Below are the code and all the weights of a small trained network. Each question names an input and a target symbol and asks about switching units off, where a switched-off unit gives its printed mean instead of its output.

import numpy as np


def w(rows, s, z=0):
    codes = np.array(rows[::2]) - 128.0
    scale = np.full(codes.shape[1], s)
    scale[-1] = z or s
    return codes * scale


def norm(h):
    return h / np.sqrt((h * h).mean(-1, keepdims=True) + 1e-5)


def softmax(a):
    e = np.exp(a - a.max(-1, keepdims=True))
    return e / e.sum(-1, keepdims=True)


def log_softmax(a):
    a = a - a.max(-1, keepdims=True)
    return a - np.log(np.exp(a).sum(-1, keepdims=True))


def net(x, mask):
    ids = ['ΞΩαγδεηθλμστφψ'.index(c) for c in x.split()]
    T = len(ids)
    res = E[ids] + P[:T]
    u = 0
    for l in range(3):
        r = norm(res)
        for j in range(2):
            rows = slice(2 * j, 2 * j + 2)
            q, k, v = (r @ M[l][rows].T for M in (Q, K, V))
            z = softmax(np.where(np.tri(T) > 0, q @ k.T / 2**0.5, -1e9)) @ v
            o = O[l][rows]
            res = res + np.where(mask[u + j], z, o[:, -1]) @ o[:, :-1]
        u += 2
    return log_softmax(norm(res)[-1] @ U[:, :-1].T + U[:, -1])


Q, K, V, O = {}, {}, {}, {}
E = w([
[155,115,66,253,204],'Ξ',
[111,146,221,113,208],'Ω',
[158,137,109,73,204],'α',
[99,55,59,248,75],'γ',
[171,83,146,98,138],'δ',
[92,159,112,178,125],'ε',
[97,152,215,23,11],'η',
[95,122,116,77,111],'θ',
[173,78,91,54,157],'λ',
[138,193,177,160,118],'μ',
[170,63,66,161,201],'σ',
[136,179,96,52,183],'τ',
[77,212,78,243,128],'φ',
[75,117,151,179,85],'ψ',
],0.016)
P = w([
[172,91,113,1,89],'0',
[92,142,109,202,123],'1',
[163,72,118,26,98],'2',
[99,145,103,197,123],'3',
[150,56,127,38,111],'4',
[95,142,108,199,120],'5',
],0.0077)
Q[0] = w([
[155,137,131,153,171],'L0H1',
[183,166,139,189,118],'L0H1',
[178,201,164,106,189],'L0H2',
[179,8,121,10,203],'L0H2',
],0.012)
K[0] = w([
[184,93,83,89,112],'L0H1',
[171,152,148,135,79],'L0H1',
[199,222,211,89,216],'L0H2',
[246,21,109,57,212],'L0H2',
],0.012)
V[0] = w([
[128,168,242,148,220],'L0H1',
[253,129,165,91,94],'L0H1',
[237,192,187,126,230],'L0H2',
[75,205,122,144,107],'L0H2',
],0.0055)
O[0] = w([
[130,166,137,143,142,6],'L0H1',
[111,129,162,200,117,157],'L0H1',
[132,102,168,168,1,68],'L0H2',
[152,47,24,108,164,37],'L0H2',
],0.007,0.0017)
Q[1] = w([
[62,175,143,72,100],'L1H1',
[81,63,179,56,156],'L1H1',
[146,158,162,7,161],'L1H2',
[230,84,149,104,164],'L1H2',
],0.013)
K[1] = w([
[128,205,243,44,78],'L1H1',
[241,105,229,16,147],'L1H1',
[197,189,182,2,140],'L1H2',
[251,44,152,139,126],'L1H2',
],0.0089)
V[1] = w([
[162,172,224,86,105],'L1H1',
[202,150,114,88,75],'L1H1',
[1,140,83,146,217],'L1H2',
[218,120,106,31,58],'L1H2',
],0.0057)
O[1] = w([
[103,54,127,142,148,27],'L1H1',
[114,2,79,163,53,155],'L1H1',
[165,49,101,224,37,106],'L1H2',
[93,119,212,188,169,255],'L1H2',
],0.0067,0.00099)
Q[2] = w([
[3,120,121,133,187],'L2H1',
[71,157,151,143,57],'L2H1',
[147,110,172,96,72],'L2H2',
[52,131,89,209,105],'L2H2',
],0.016)
K[2] = w([
[34,107,150,95,187],'L2H1',
[83,167,135,158,92],'L2H1',
[141,117,248,81,61],'L2H2',
[60,112,74,203,83],'L2H2',
],0.018)
V[2] = w([
[126,107,125,191,137],'L2H1',
[163,96,80,92,140],'L2H1',
[158,111,172,133,87],'L2H2',
[190,149,215,2,118],'L2H2',
],0.0072)
O[2] = w([
[143,99,184,88,131,119],'L2H1',
[115,179,158,179,133,254],'L2H1',
[166,115,2,176,113,94],'L2H2',
[120,160,67,216,103,108],'L2H2',
],0.0077,0.00089)
U = w([
[202,113,87,194,195,54],'Ξ',
[134,65,210,174,90,162],'Ω',
[94,231,221,155,140,178],'α',
[133,25,27,151,139,7],'γ',
[162,129,115,219,38,169],'δ',
[180,157,63,69,115,211],'ε',
[29,114,87,122,72,154],'η',
[95,130,111,53,201,100],'θ',
[49,101,93,205,200,3],'λ',
[150,167,207,85,22,254],'μ',
[250,108,184,90,151,106],'σ',
[113,125,214,45,115,189],'τ',
[76,186,44,175,131,109],'φ',
[185,35,109,55,58,119],'ψ',
],0.015,0.0054)

Each question gives the input, a string of symbols that net reads in full, and the target symbol t.
The units are the heads (2 rows each of Q, K, V and O). Each row of codes is followed by its name. A weight is (code - 128) times the scale printed after its matrix; where a second scale follows, it is the last column's (O and U).
mask holds one flag per head, layer by layer. A switched-off head (its flag False) gives its mean, the last column of its rows in O, instead of its output. The means were averaged over made-up inputs and are rounded, as every weight is.
A unit's drop is (log p(t) with every unit on - log p(t) with that unit switched off) / (log p(t) with every unit on - log p(t) with every unit switched off).
The circuit of an input: a set's keep is (log p(t) with only the set's units on - log p(t) with every unit switched off) / (log p(t) with every unit on - log p(t) with every unit switched off). Starting from all 6 units, units are removed one at a time, each time the one whose removal leaves the highest keep (on an exact tie, the one counted first), for as long as the keep stays at least 0.8.
units of the circuit, in order: the units of the circuit, biggest drop first
most important unit: the unit with the biggest drop
heads that matter: for each layer, one digit per head in row order, 1 if its drop is at least 0.15 and else 0, layers parted by /
input η δ ψ, target τ: units of the circuit, in order : [L0H2 L2H2 L1H2 L1H1]
input γ η Ξ, target σ: heads that matter : 00 / 00 / 01
input ε δ Ξ ε σ, target Ξ: heads that matter : 01 / 11 / 01
input ε η μ μ, target μ: most important unit : L0H2
input α Ξ Ξ ε τ γ, target γ: units of the circuit, in order : [L1H2 L0H2 L2H2]
input φ θ σ ε τ, target φ: units of the circuit, in order : [L2H2 L0H2]
input δ Ξ σ φ δ η, target η: heads that matter : 01 / 11 / 01
input φ α τ δ, target δ: heads that matter : 01 / 00 / 01
input α θ α α Ω Ω, target Ω: heads that matter : 01 / 10 / 00
input Ω ψ η λ, target λ: units of the circuit, in order : [L1H2 L2H2 L0H2]
input δ ψ τ, target φ: heads that matter : 01 / 00 / 01
input Ω δ Ω α, target α: heads that matter : 11 / 11 / 01
input ψ ψ μ σ, target σ: heads that matter : 00 / 11 / 01
input θ δ Ω, target α: most important unit : L2H2
input ψ α η ψ σ, target Ξ: units of the circuit, in order : [L0H2 L2H2 L1H1]
input σ ε θ μ, target μ: units of the circuit, in order : [L2H2 L1H2]
input θ ψ μ λ φ ψ, target ψ: heads that matter : 01 / 01 / 01
input μ θ Ξ α, target α: heads that matter : 01 / 01 / 00
input λ Ω ε ψ δ, target Ω: units of the circuit, in order : [L1H1 L1H2 L2H2 L0H2]
input ψ Ξ σ δ λ, target γ: units of the circuit, in order : [L1H1 L2H2]
input α θ ε, target θ: heads that matter : 01 / 00 / 00
input α α η δ λ λ, target λ: most important unit : L1H2
